Below are the code and all the weights of a small trained network. Each question names an input and a class and asks about switching units off, where a switched-off unit gives its printed mean instead of its output.

import numpy as np


def w(rows, s, z=0):
    codes = np.array(rows[::2]) - 128.0
    scale = np.full(codes.shape[1], s)
    scale[-1] = z or s
    return codes * scale


def f(y):
    return np.maximum(y, 0)


def log_softmax(a):
    a = a - a.max(-1, keepdims=True)
    return a - np.log(np.exp(a).sum(-1, keepdims=True))


def net(x, mask):
    res = np.array(x, float).reshape(1, 6) / 4 @ E
    y = f(res @ A[0][:, :-1].T + A[0][:, -1])
    res = res + np.where(mask, y, B[0][:, -1]) @ B[0][:, :-1]
    return log_softmax(res[-1] @ U[:, :-1].T + U[:, -1])


A, B = {}, {}
E = w([
[113,103,18,141,149,85],'x0',
[130,127,128,129,130,130],'x1',
[121,128,126,136,115,133],'x2',
[129,126,127,132,125,131],'x3',
[8,58,156,127,173,179],'x4',
[122,166,100,17,105,214],'x5',
],0.014)
A[0] = w([
[132,149,162,86,109,151,143],'N0',
[183,134,134,165,109,91,215],'N1',
[108,103,24,134,148,107,140],'N2',
[156,153,155,127,96,124,204],'N3',
[154,160,126,107,112,144,160],'N4',
[148,175,104,104,113,141,124],'N5',
[126,129,2,113,139,113,108],'N6',
[148,152,148,146,124,89,119],'N7',
[178,149,90,96,113,150,95],'N8',
[143,156,155,122,108,115,141],'N9',
[160,123,136,141,111,102,164],'N10',
[125,121,107,90,146,188,61],'N11',
[156,130,130,103,135,133,113],'N12',
[167,141,103,100,100,148,134],'N13',
[138,148,76,110,130,125,102],'N14',
[129,149,118,139,108,83,94],'N15',
[106,125,226,161,142,135,209],'N16',
[172,149,127,171,116,108,199],'N17',
[128,124,87,131,130,160,87],'N18',
[74,109,113,69,142,186,3],'N19',
[84,81,163,165,186,104,98],'N20',
],0.021,0.0063)
B[0] = w([
[118,196,144,131,128,127,202],'N0',
[159,119,138,120,232,133,218],'N1',
[94,128,18,194,117,123,227],'N2',
[127,187,148,104,132,136,193],'N3',
[108,174,139,133,82,116,188],'N4',
[126,152,130,94,69,142,193],'N5',
[186,20,101,66,97,128,232],'N6',
[122,112,148,126,177,124,178],'N7',
[127,119,127,98,51,119,201],'N8',
[122,163,145,146,122,137,172],'N9',
[136,123,141,129,175,123,176],'N10',
[157,130,143,127,203,125,203],'N11',
[101,145,129,130,116,134,156],'N12',
[109,153,134,105,69,134,195],'N13',
[155,95,114,107,88,133,176],'N14',
[125,92,89,130,160,146,164],'N15',
[125,53,243,104,91,129,249],'N16',
[161,118,132,122,208,114,204],'N17',
[120,88,120,116,140,151,159],'N18',
[173,109,133,134,253,107,235],'N19',
[58,128,84,162,32,137,238],'N20',
],0.031,0.02)
U = w([
[153,143,216,119,203,138,251],'0',
[151,14,162,57,1,174,194],'1',
[192,77,46,120,197,123,82],'2',
[67,100,52,186,50,147,17],'3',
[136,221,153,84,47,176,13],'4',
],0.0089,0.0013)

Each question gives the input, the list of numbers given to net, and the class t.
The units are the neurons (one row each of A and B). Each row of codes is followed by its name. A weight is (code - 128) times the scale printed after its matrix; where a second scale follows, it is the last column's (A, B and U).
mask holds one flag per neuron, in row order. A switched-off neuron (its flag False) gives its mean, the last column of its row in B, instead of its output. The means were averaged over made-up inputs and are rounded, as every weight is.
A unit's drop is (log p(t) with every unit on - log p(t) with that unit switched off) / (log p(t) with every unit on - log p(t) with every unit switched off).
The circuit of an input: a set's keep is (log p(t) with only the set's units on - log p(t) with every unit switched off) / (log p(t) with every unit on - log p(t) with every unit switched off). Starting from the 12 units with the biggest drops (on a tie, the unit counted first), units are removed one at a time, each time the one whose removal leaves the highest keep (on an exact tie, the one counted first), for as long as the keep stays at least 0.8.
circuit, biggest first: the units of the circuit, biggest drop first
unit that matters most: the unit with the biggest drop
k most important neurons: the k neurons with the biggest drops, biggest first
drop when u is switched off: that unit's drop, to one decimal
input [2,-8,-5,4,-4,0], class 2: circuit, biggest first -> [N16]
input [3,7,1,5,7,0], class 3: 2 most important neurons -> [N20; N1]
input [-7,6,7,5,-7,0], class 0: 4 most important neurons -> [N1; N17; N20; N7]
input [0,-7,4,2,-6,-8], class 0: 2 most important neurons -> [N2; N6]
input [0,5,-7,4,-2,1], class 4: 3 most important neurons -> [N16; N19; N6]
input [6,3,7,1,1,-7], class 3: 4 most important neurons -> [N20; N19; N2; N11]
input [0,3,-8,-2,-7,7], class 4: 3 most important neurons -> [N16; N0; N4]
input [4,2,-1,-3,1,2], class 2: 2 most important neurons -> [N16; N20]
input [1,-3,1,8,8,-4], class 3: 2 most important neurons -> [N20; N6]
input [-2,8,-5,6,2,1], class 0: 2 most important neurons -> [N6; N20]
input [1,-6,-6,-1,4,8], class 2: drop when N16 is switched off -> 0.7
input [-8,-8,-5,0,-5,1], class 4: drop when N19 is switched off -> 0.4
input [-3,8,-2,8,0,2], class 4: drop when N6 is switched off -> 0.2
input [-5,5,-7,4,0,3], class 4: unit that matters most -> N1
